Here is a tiny trained network, its code and every weight. The questions are about switching its units off for an input and a class, where a switched-off unit gives its printed mean instead of its output.

import numpy as np


def w(rows, s, z=0):
    codes = np.array(rows[::2]) - 128.0
    scale = np.full(codes.shape[1], s)
    scale[-1] = z or s
    return codes * scale


def f(y):
    return y / 2 * (1 + np.tanh(0.7978845608 * (y + 0.044715 * y**3)))


def log_softmax(a):
    a = a - a.max(-1, keepdims=True)
    return a - np.log(np.exp(a).sum(-1, keepdims=True))


def net(x, mask):
    res = np.array(x, float).reshape(1, 5) / 4 @ E
    y = f(res @ A[0][:, :-1].T + A[0][:, -1])
    res = res + np.where(mask, y, B[0][:, -1]) @ B[0][:, :-1]
    return log_softmax(res[-1] @ U[:, :-1].T + U[:, -1])


A, B = {}, {}
E = w([
[148,99,82,97,184,185,122,233,66,46],'x0',
[209,130,127,91,55,139,140,71,99,154],'x1',
[38,196,74,148,73,101,238,188,159,171],'x2',
[158,255,194,227,91,211,151,163,32,76],'x3',
[138,130,90,156,184,236,203,42,195,86],'x4',
],0.0086)
A[0] = w([
[121,38,84,111,211,197,118,156,154,81,174],'neuron 0',
[154,203,190,221,104,181,170,98,77,78,252],'neuron 1',
[74,89,83,75,174,114,147,133,203,155,254],'neuron 2',
[37,200,166,171,149,77,145,223,151,179,159],'neuron 3',
[193,97,174,24,50,23,46,118,115,182,197],'neuron 4',
[127,175,175,191,88,156,151,27,174,142,177],'neuron 5',
[166,191,152,166,139,214,134,206,43,47,141],'neuron 6',
[155,194,156,193,98,162,150,56,135,100,157],'neuron 7',
[68,133,97,152,75,65,132,254,114,135,174],'neuron 8',
[92,170,60,125,83,117,250,115,184,212,186],'neuron 9',
[140,35,27,106,145,152,159,100,250,103,200],'neuron 10',
[141,155,90,111,143,132,137,243,76,46,212],'neuron 11',
],0.0069,0.0031)
B[0] = w([
[162,99,195,21,123,198,117,87,145,79,206],'neuron 0',
[123,206,159,188,87,254,95,113,78,129,243],'neuron 1',
[102,155,84,43,162,79,128,121,201,82,224],'neuron 2',
[42,104,54,243,116,117,107,235,162,136,213],'neuron 3',
[187,61,220,150,121,23,100,113,72,221,250],'neuron 4',
[102,161,149,209,190,181,161,50,160,211,206],'neuron 5',
[248,126,105,129,24,174,192,186,12,25,237],'neuron 6',
[113,167,185,205,168,209,111,90,113,195,194],'neuron 7',
[61,69,114,128,98,146,123,234,141,157,215],'neuron 8',
[96,200,72,127,77,59,198,80,103,199,225],'neuron 9',
[159,203,100,17,198,101,194,15,164,91,233],'neuron 10',
[102,111,85,53,92,180,116,250,95,34,214],'neuron 11',
],0.0068,0.011)
U = w([
[186,77,156,71,236,164,89,70,205,45,138],'0',
[208,143,129,137,62,174,134,195,2,52,189],'1',
[140,193,184,217,131,204,117,85,111,176,150],'2',
[94,106,95,44,116,149,129,194,155,100,20],'3',
[45,116,79,191,114,95,94,211,184,130,114],'4',
[217,19,215,111,128,54,27,115,89,169,243],'5',
[139,209,72,85,133,71,191,77,167,140,107],'6',
[122,101,159,171,62,89,134,166,110,176,4],'7',
],0.008,0.0025)

Each question gives the input, the list of numbers given to net, and the class t.
The units are the neurons (one row each of A and B). Each row of codes is followed by its name. A weight is (code - 128) times the scale printed after its matrix; where a second scale follows, it is the last column's (A, B and U).
mask holds one flag per neuron, in row order. A switched-off neuron (its flag False) gives its mean, the last column of its row in B, instead of its output. The means were averaged over made-up inputs and are rounded, as every weight is.
A unit's drop is (log p(t) with every unit on - log p(t) with that unit switched off) / (log p(t) with every unit on - log p(t) with every unit switched off).
The circuit of an input: a set's keep is (log p(t) with only the set's units on - log p(t) with every unit switched off) / (log p(t) with every unit on - log p(t) with every unit switched off). Starting from all 12 units, units are removed one at a time, each time the one whose removal leaves the highest keep (on an exact tie, the one counted first), for as long as the keep stays at least 0.8.
units of the circuit, in order: the units of the circuit, biggest drop first
k most important neurons: the k neurons with the biggest drops, biggest first
drop of u: that unit's drop, to one decimal
input [-1,-2,5,-4,-3], class 4: 2 most important neurons	(neuron 3; neuron 8)
input [3,-2,4,-3,-3], class 4: most important neuron	(neuron 3)
input [4,3,3,0,8], class 6: 2 most important neurons	(neuron 10; neuron 9)
input [2,3,5,1,4], class 6: 2 most important neurons	(neuron 9; neuron 4)
input [2,-1,-7,-1,-1], class 5: 2 most important neurons	(neuron 10; neuron 2)
input [8,1,-4,-3,-6], class 5: 2 most important neurons	(neuron 4; neuron 1)
input [-4,-5,-2,-3,3], class 0: units of the circuit, in order	(neuron 9; neuron 3)
input [-2,4,6,8,-2], class 2: 4 most important neurons	(neuron 7; neuron 5; neuron 1; neuron 9)
input [3,-6,4,-8,8], class 6: 2 most important neurons	(neuron 9; neuron 10)
input [4,1,-4,0,-7], class 5: 2 most important neurons	(neuron 4; neuron 1)
input [-5,1,-3,8,-4], class 2: 2 most important neurons	(neuron 7; neuron 5)
input [4,-6,-3,-2,-1], class 0: drop of neuron 9	0.2
input [-3,7,2,1,-2], class 2: drop of neuron 2	0.1
input [4,5,2,-1,-7], class 5: drop of neuron 4	0.5
input [-7,0,7,-1,-6], class 4: drop of neuron 8	0.1
input [-7,-4,4,0,-2], class 4: units of the circuit, in order	(neuron 3)
